In the rows, zero is written as 128.
Each row has two labels, one from each of two sets.
[120 122 160 109 137 105 125 129 144 126 104 116 141 127 117 149 170 114
 137 169 122 121 147 120 112 130 136 125  81 141  90 110 137 134  96 136
 114 140 116 108 104 112  99 137 112  99 149 148 127 144 101 108 123  96
 174 110  76 131 129 163 104 111  71 106 102 149 154  91 142 125 122 114
 116 129 103 134  96 144 141 105 129 145 135 125 139 138 149 135  87  89
 139  96 173 107 162 114 147 117 153 131 104 132 128 139 121 137 153 111
 111 140 128 131 163 129 153 134 115 127 144 143 142 140 129 136  68 151
 151 116 120 167 127  96 138 133 158 108 117 130 131 149 136 125 153 137
 137 118 150 107 145 170 135 125 144 122 109 134 153]
Z926 Z156
[127  97 147 134 149 125 124 113 107 134 107 102 143 111 123 110 174 102
 159 172 141 122 155 105 111 106 115 115 108 133  82 124 137 128  94 141
 121 127  99 116  80 128 134 132 110 115 168 132 133 147  71 108 146 120
 163 119  94 143 131 146 102 102  83 124 133 161 123 117 117 125 123 116
  90 153 108 151 124 122 133  83 139 143 132 111 177 129 157 117  89 135
 139  96 167 127 167 115 135 156 138 134  84 114 105 148 127 132 146  75
 108 157 131 126 161 144 158 145 119 125 138 136 116 162 145 165  88 131
 155 138 150  97 130 101 124 142 147  93 116 163 134 150 132 101 152 128
 134 129 144 118 134 148 129  90 128 124 121 131 131]
Z799 Z156
[129 150 148 131 116 117 118 121 139 116  91 107 134  90 127 122 165 131
 145 124 114 115 156 125  85 120 136 127 103 144 112 108 106 145 101 128
 108 117  85 107 102 137 142 119 142  94 155 135 140 139 106 125 151 109
 187  96  63 138 127 112 105  68 100 130 103 107 125  93 130 131 131 105
  93 119 121 122 116 116 126 113 172 134 131 125 122 150 139 122 153 125
 144 109 144 109 146 119 136 131 129 109 117 129 150 142 135 141 139 136
 116 166 122 131 123 118 126 128 151 154 139 133 122 120 129 132  88 153
 130 122 105 115 135 127 121 140 142 105 120 118 127 152 154 123 160 133
 109 145 172 113 142 134 165 117 146 136 139  99 125]
Z970 Z294
[136  96 140 118 143 128 136 128 123 138 125 121 148 145 123 126 175  98
 143 168 130 121 136 109 115 122 124 115 106 127  81 116 177 121 104 148
 137 150 124 121 105 119 123 141  97 116 181 129 120 162  80 111 114 105
 187 140 120 136 121 156 118 112  71 120 131 161 133 115 129 125 101 111
 118 154 111 138 116 133 148  95 138 133 132 121 162 116 164 128  73 137
 129  86 168 134 160 117 130 154 142 146  98 126 107 149  98 126 137 101
 101 131 131 125 165 126 186 155  96 127 143 130 122 151 150 152  81 114
 160 120 140 152 122  99 131 152 147  99 103 149 138 147 131 122 166 120
 140 115 133 106 137 162 113 109 135 134 107 152 133]
Z926 Z156
[124 132 146 129 142  92 115  78 122 124  92  82 132  80 112  94 142 133
 157 140 119 123 124 111 103 102 103 145 124 138 111 125  68 136  95 123
 110 103  67 114  83 153 151 106 134  99 130 133 140 135 109 137 184 145
 172  90  48 154 142  99  66  79 108 127 112 115 105 121 112 142 131 114
  79 126 131 121 108 105 117 100 157 132 141 115 148 158 138 103 157 126
 159 128 135 120 150 110 135 159 117  88  98 108 109 140 163 144 145 121
 126 193 123 140 131 163  94 130 176 137 126 143 111 134 116 136 112 168
 122 127 130  40 124 118 121 102 144  99 133 153 120 151 159 112 143 138
  92 155 170 129 133 134 157  74 134 132 172  96 123]
Z970 Z294
[116 117 144 123 144 127 121 133 117 136  97 107 147 121 125 123 176 116
 147 172 123 101 139 108 109 115 113 123 115 124  88 112 127 140  92 148
 124 150 108 125  95 120 128 139 117 118 157 143 121 150 110 117 139 123
 168 117  92 133 110 131  97 105  84 132 112 157 120 123 125 140 120 106
 103 130 126 142 102 121 129  96 130 138 130 122 166 128 166 119  97 117
 145  96 174 124 167 103 131 139 140 140  88 126 101 136 131 132 144 107
 104 152 126 151 158 144 165 140 120 138 144 131 104 136 149 144  88 139
 153 121 138 130 118  98 133 121 150  98 115 152 136 154 149 114 159 127
 138 128 136  94 146 169 146 101 136 129 115 119 140]
Z799 Z156
[117 162 147 140 112 129 109 119 128 117  84 100 142  88 127 114 173 138
 147 131 111  85 152 113  89 103 120 137 123 130 110 100 100 142  97 136
 125 129  89 115  97 144 148 141 140 114 162 142 131 138 124 128 155 128
 191  89  71 131 109  83  97  63 111 139 103 112 104 119 128 144 132  95
  90 110 141 132 112 102 120 117 157 132 126 127 140 138 168 102 155 119
 146 106 144 117 148 108 117 126 118 110 114 135 128 132 121 136 129 148
 114 173 119 144 125 147 129 122 142 154 146 141  86 104 148 118  87 137
 134 112 111 106 128 128 126 103 141 103 118 133 131 152 165 109 162 130
 114 155 159 104 137 150 175 104 156 147 142  78 132]
Z970 Z294
[117 140 168 119 139 103 121 114 115 113  87  81 131 108 114 129 188 114
 140 195 157 113 137  97 121 110 132 119  76 153  87 126  85 135  80 121
 110 122  56 100  74 121 113 120 122 115 134 128 159 142 113 108 147 106
  97  53  66 151 129 143  87 115 103 135 101 179 113  96 111 111 118 117
  91 124 101 161 138 116 108  96 147 143 142 121 144 160 131 117 122  95
 145 105 189  83 161 110 144 137 139 124  97 124 122 133 155 156 160  61
 129 176 133 137 158 143 126 128 143 134 129 138 119 145 138 147  84 185
 139 150 149 101 141 116 112 127 156 101 128 143 117 155 132 116 156 138
 146 139 165 103 139 151 162 102 118 106 107 118 139]
Z970 Z156
[131 158 160 114 137 118 123 130 143 148 100 102 140 121 127 122 142 128
 160 153 110 106 145 124 114 127 121 116 106 118 105 103 113 125 103 139
 111 158  93 115 121 123 125 130 108 112 145 131 123 124 158 134 131 122
 184  89  61 125 109 131  75 113  79 134  96 139 120 127 133 155 128 118
 111 100 136 117  98 122 120 125 128 132 130 125 130 130 155 118 137 115
 144 122 156 106 157 110 129 124 154 126 104 143 111 126 107 124 133 157
 107 132 118 149 138 161 126 127 120 124 148 139 100 102 141 117 100 127
 136  99 105 153 112 111 130 130 151  87 111 136 137 147 157 133 165 133
 121 132 167  98 141 181 151 106 155 139 138 129 140]
Z926 Z294
[132 154 159 126 126 134 114 142 139 136  96 119 140 118 129 141 160 127
 157 140 120  98 152 120 114 128 131 115 100 122 104 105 131 132  98 151
 131 140 107 112 116 123 111 143 121 121 154 141 122 130 137 119 116 122
 154  89  93 119 111 123  98 108 105 149 103 136 137 118 138 138 114 109
 103 101 126 136 116 138 121 115 136 135 131 131 112 134 148 129 119 102
 134 110 160 100 142 120 126  96 148 137 107 143 129 118 104 124 128 127
  94 129 124 128 131 144 139 129 111 130 138 142 104 105 144 127  95 123
 146 106 114 164 125 115 132 133 134 107 114 121 141 143 148 119 158 127
 132 124 165  97 137 173 159 116 144 142 106 107 138]
Z926 Z74
[113 154 141 127 124 127 117 113 125 144 109 103 149  94 133 113 163 127
 163 144 103  91 156 118  90 119 103 117 134 120  93 100 124 132 101 144
 121 143  89 114 108 133 154 126 119 104 177 132 123 141 128 127 141 125
 214 105  70 132 104 110  91  89  75 134 106 127 108 133 136 154 127 100
  97 117 150 118 100 112 125 123 152 126 130 119 138 125 175 105 139 140
 143 107 147 122 154 107 126 136 144 130  92 138 114 140 117 131 122 156
 101 144 121 148 138 161 154 135 135 136 160 133  90 103 163 126  92 120
 149 110 105 130 114 116 133 137 136  89 112 155 141 156 162 115 159 131
 116 139 165 106 141 157 151  94 154 157 143 107 131]
Z799 Z294
[130 169 157 132 119 133 119 135 148 132  79  99 142 108 142 120 174 129
 167 129 110  98 159 118  95 118 152 108  90 124 100 105 116 140  89 115
 108 126  71 110 105 132 140 117 131 105 168 119 136 130 138 123 145 118
 182  75  48 133 110 108  87  80  96 158  92 122 117 108 127 144 135 105
  98 106 133 126 126 108 115 124 175 127 135 120 117 146 147 122 164 122
 132 111 149  91 147 111 130 115 129 107 112 144 135 124 100 139 126 136
 115 160 117 131 110 143 107 129 135 155 159 124  84  89 121 118  94 125
 138 102 114 133 125 139 115 150 158  91 104 118 142 155 169 126 174 125
 113 150 188 105 140 154 185 113 138 153 124 100 127]
Z970 Z294
[137  98 141 138 140 120 132 103 107 138 126 107 140 102 123 109 157 104
 152 163 139 136 146 112 111 107  99  99 110 133  86 135 128 121 103 133
 121 123  91 129  89 136 143 109 110 107 169 122 129 163  85 124 153 121
 169 122  91 154 133 141 101 106  82 130 134 158 123 125 121 130 121 119
 107 161 129 130 130 119 134  96 142 130 132 113 161 128 148 122  96 160
 140 108 154 134 160 113 123 150 138 135  88 119 103 149 137 137 138  91
 106 153 128 130 153 155 137 147 137 118 136 122 116 155 129 151 108 134
 147 139 142  93 122 109 124 150 149  98 123 168 122 150 140 118 145 130
 124 134 155 131 131 138 126  91 119 126 125 142 117]
Z799 Z156
[122 144 146 139 135 118 114 109 112 117  97  91 134  91 116 115 171 144
 145 146 128 103 125 117  96 119 110 119 121 130 102 126  87 151  90 117
 113 127  59 122  94 133 135 105 134 103 155 132 136 136 132 125 176 117
 161  89  64 132 118  97  93  89 102 125  97 124 107 119 132 135 132 116
  82 118 143 133 126 101 112 109 170 130 142 112 131 154 143 104 156 124
 148 113 137 111 141 104 131 152 122 115 104 128 117 141 163 146 138 130
 123 202 111 136 129 144 105 122 174 147 148 130 110 115 120 113  98 160
 136 140 133  94 124 142 126 129 136  96 141 139 124 149 145 124 136 134
 139 146 159 121 138 138 188 113 116 131 130  99 118]
Z970 Z294
[130  86 149 118 169 104 115 102 115 117  90  86 128 113 102 110 175 105
 162 168 134 143 116 102 114 121 127 110  75 142  84 161  94 155  79 116
  95  96  50 126  73 119 110  76 125 105 128 127 131 170 102 103 192 119
 167  96  27 152 156 156  57  98  78 112 123 145 115  95 102 122 127 122
  62 157  79 127 125 126 123  81 173 147 148  99 146 153 108 115 111  97
 157 118 168 105 163  95 159 197 135  89  93  88 101 143 145 142 161  40
 129 196 120 119 149 144  99 139 170 130 119 124 129 173  90 148  92 164
 156 135 149  46 122 134 122 163 143  74 124 159 123 152 133 117 130 153
 143 151 176 136 144 133 167 100  95 103 129 149 132]
Z970 Z156
[102 140 133 125 130 116 122 117 119 115  99  85 129 101 113 107 160 160
 121 149 117 101 115 120  97 115 125 149 128 138 122 116  73 143  95 122
 103 136  94 119 110 132 142 117 139 118 135 144 136 122 138 132 159 116
 156 101  73 127 121 102 103  83 106 113  94 119 104 106 130 141 138 117
 109 123 142 129 102 109 123 111 167 134 121 122 146 151 142 107 160 119
 153 109 137 125 146 103 146 147 127 113 111 121 126 140 158 149 146 146
 121 179 121 164 136 131 113 128 170 150 149 134 115 112 119 119 106 175
 127 130 113 108 121 121 126  99 149 114 146 136 117 152 146 104 150 128
 123 155 127 112 143 137 163 111 137 124 142 106 125]
Z970 Z294
[116 115 152 107 143 127 120 112 119 137 111  89 149 119 118 105 173 125
 160 168 105  99 127 110  97 115 105 135 127 120  84 107 115 137  83 140
 111 147  83 116 103 119 136 112 111 113 155 137  96 152 124 119 156 114
 223 109  49 132 113 123  72  93  59 112 110 137 114 121 125 146 126 101
  81 134 133 119  88 116 134 104 159 136 134 108 157 129 166 104 112 118
 157  95 158 129 159  95 138 155 135 111  83 121  89 149 121 133 141 131
  87 167 119 148 154 152 154 139 140 138 152 133 108 124 148 127  80 129
 154 105 120 115  90 105 128 130 150  77 111 157 141 153 151 114 159 141
 130 136 138 110 149 166 159  93 139 142 136 132 132]
Z799 Z294
[136 139 166 144 128 106 124  91 130 126  93  86 146  97 130 101 180 111
 170 160 140 105 158  97  98 109 130 112  99 133  82 118 129 133  85 125
 112 113  49 110  77 132 140 107 130  91 165 110 145 151  99 112 165 107
 169  76  43 151 130 126  84  87  77 124 114 146 121  98 102 134 128 103
  78 135 109 142 144 109 119 109 166 135 140 109 129 148 141 118 133 121
 141 109 161  80 157 109 136 141 136 114  89 128 121 142 110 141 129  91
 112 175 120 109 130 142 130 140 151 144 132 126 105 127 138 140  79 142
 145 131 137  83 139 120 108 161 145  78 102 140 129 155 142 113 163 138
 128 151 191 126 139 141 161  89 124 133 136 112 128]
Z970 Z74
[150 100 173  93 170 114 102 118 156 138  63 115 137 106 117 121 146  77
 190 155  89 148 152 121 103 120 125  90  55 143  70 128 102 144  84 141
  99  93  68 110  75 136 108 104 107  87 160 152 110 170  84 122 174 142
 240 102   4 142 146 174  34  69  59 167 105 115 152  87 104 151 116  99
  61 129  89 106  96 134 135  66 147 141 147 111 151 136 138 133  95  99
 163 122 177 106 185 105 160 151 158 105  88 109 105 150 122 123 161  77
 111 167 123 132 154 183 104 133 134 106 133 137 133 179  99 156  85 145
 148  91 102  86 105  93 149 166 144  73 102 165 143 162 192 123 155 160
  91 131 216 111 144 180 159  92 154 121 154 126 143]
Z234 Z294
[129 146 176 138 137 109 111 106 130 122  76  99 120  92 115 127 186 116
 156 163 135  95 156 108  97 112 116 102  82 143  69 110 109 149  76 129
 116 111  40 111  75 131 118 119 131  82 160 138 140 153  99 111 165 106
 173  71  35 141 126 134  76  85  76 134  97 140 125  97 126 134 124 100
  66 118 116 137 122 113 130 105 160 134 148 121 125 154 148 119 127 105
 149  96 174  90 155 111 136 133 136 121  90 137 118 145 142 143 144 105
 113 182 115 123 141 152 121 134 155 135 145 143 116 132 131 139  69 157
 159 135 129 110 136 116 132 137 141  84 115 137 134 161 154 122 155 141
 138 141 188 113 145 166 184 118 134 127 126  89 135]
Z970 Z74
[144 123 167 128 141 131 114 120 145 144  87 116 157 113 134 118 162  94
 174 150 118 119 165 109 101 115 119  95  95 118  74 101 155 126  91 144
 127 124  92 106  83 139 133 137 116  93 189 128 122 135  89 123 142 124
 205 108  66 146 126 129  82  93  72 155 116 143 136 119 126 140 123 102
  99 124 120 136 116 125 137  98 134 132 140 117 149 125 168 127  88 134
 130 108 169 113 167 120 125 124 142 132  89 137 116 135 101 118 134 106
  94 137 120 113 151 165 136 144 103 125 130 140 104 133 151 155  74 107
 156 100 132 119 128 100 130 138 151  77  98 152 145 150 168 123 168 136
 111 124 181 112 130 182 139  92 148 134 125 110 144]
Z799 Z74
[111 159 155 147 125 119 123 136 101 103  91  91 139 113 128 132 210 136
 128 167 154  82 152 107 109 120 137 111  93 129  98 127 124 145  85 115
 119 139  62 126 102 114 112 119 138 120 158 127 150 140 126  97 146  85
 119  71  86 133 101 108 121 115  98 124 100 165 110 103 128 112 137 115
  91 119 121 161 147 107 109 130 175 137 148 113 119 159 139 111 132 116
 134  89 166  96 143 109 128 115 125 136 111 149 129 128 134 145 133  99
 114 179 108 114 122 117 130 132 144 159 150 130 106  97 133 123  71 152
 154 148 150 149 146 138 118 139 137  97 119 113 127 144 114 123 154 127
 180 139 146 113 151 150 214 132  98 125  76 100 126]
Z970 Z156
[128 137 152 143 136 124 125 110 131 143 114 100 150 110 128 104 162 120
 157 155 132 107 151 112 107 112 110 109 120 118  91 118 131 123  94 134
 123 140  84 111 102 132 142 130 122 108 168 122 126 143 118 123 144 121
 165  98  84 143 113 121  94 107  83 134 117 155 111 130 123 140 129 119
 111 123 138 135 119 109 120 117 142 126 132 121 145 130 160 114 119 139
 133 108 151 123 155 111 120 142 135 128  94 138 108 136 120 130 122 123
 114 149 122 129 144 156 134 144 131 131 143 135 103 117 142 138  98 115
 143  99 140 119 126 115 121 136 146  90 116 144 132 159 142 117 159 132
 126 135 156 116 134 160 142  95 126 138 125 126 127]
Z799 Z294
[101 121 159  87 162 105 116 130 155 143  79  95 128 157 105 119 117 147
 144 156 106 148 107 116 122 129 132 142  91 130 114 122  81 137  85 120
  98 137 107 111 109 129 131 117 132  94 121 152 126 118 140 133 164 129
 187 105  48 135 138 129  51 108  85 122  84 136 133 107 126 137 126 133
 136 112 124 123  71 125 132 110 146 140 138 118 151 144 139 120 128 101
 141 119 150 121 165 107 146 150 147  99 110 103  92 122 142 138 162 132
 117 193 123 156 152 156  64 141 125 129 128 144 124 121 114 127  84 165
 142  89 116 120 108  99 133  90 180  99 141 148 126 144 156 122 151 143
 122 142 129 109 119 194 169 104 131 111 138 134 144]
Z234 Z294
[105 142 141 150 123 112 138 120 116 128 103  79 135 109 140 104 185 142
 126 166 151 121 146 109  97 111 146 130 105 140 103 114 113 114  88 113
 101 142  91 102 101 120 160 127 137 119 174 107 161 128 119 125 127  94
 125  83  99 157 117 119 121 105 100 126 103 162 100  95 119 111 130 123
 127 137 143 148 139 113 115 113 164 124 125 122 151 143 146 112 151 155
 128 100 150 108 143 104 128 136 133 132 110 146 139 129 109 145 132  96
 120 162 131 146 124 117 120 147 135 157 154 122  98 118 129 125  91 158
 136 141 142 128 140 123 109 137 167 105 126 127 115 160 124 111 178 107
 139 145 145 113 135 135 141 104 121 132 111 119 120]
Z970 Z156
[155 110 158 127 152 117 113 104 115 135 104 116 146  91 124 119 171  82
 183 169 126 119 157 111 116 115 102  78  93 132  68 128 120 138  97 144
 121 104  69 118  84 100 113 102 100 112 167 132 116 165  92 116 151 128
 180  99  55 140 132 159  78 102  74 150 122 150 131 111 127 146 117 103
  61 140 112 126 129 124 123  92 131 131 142 116 138 129 142 123  90 117
 155 108 173 100 162 110 138 150 147 130  82 117 102 146 131 119 141  76
 112 138 122 122 157 166 149 135 141 112 142 129 111 155 127 157 103 133
 151 131 124  99 117 119 139 173 124  88 110 167 140 157 162 113 140 138
 123 127 195 112 139 153 142 102 127 134 123 123 130]
Z799 Z596
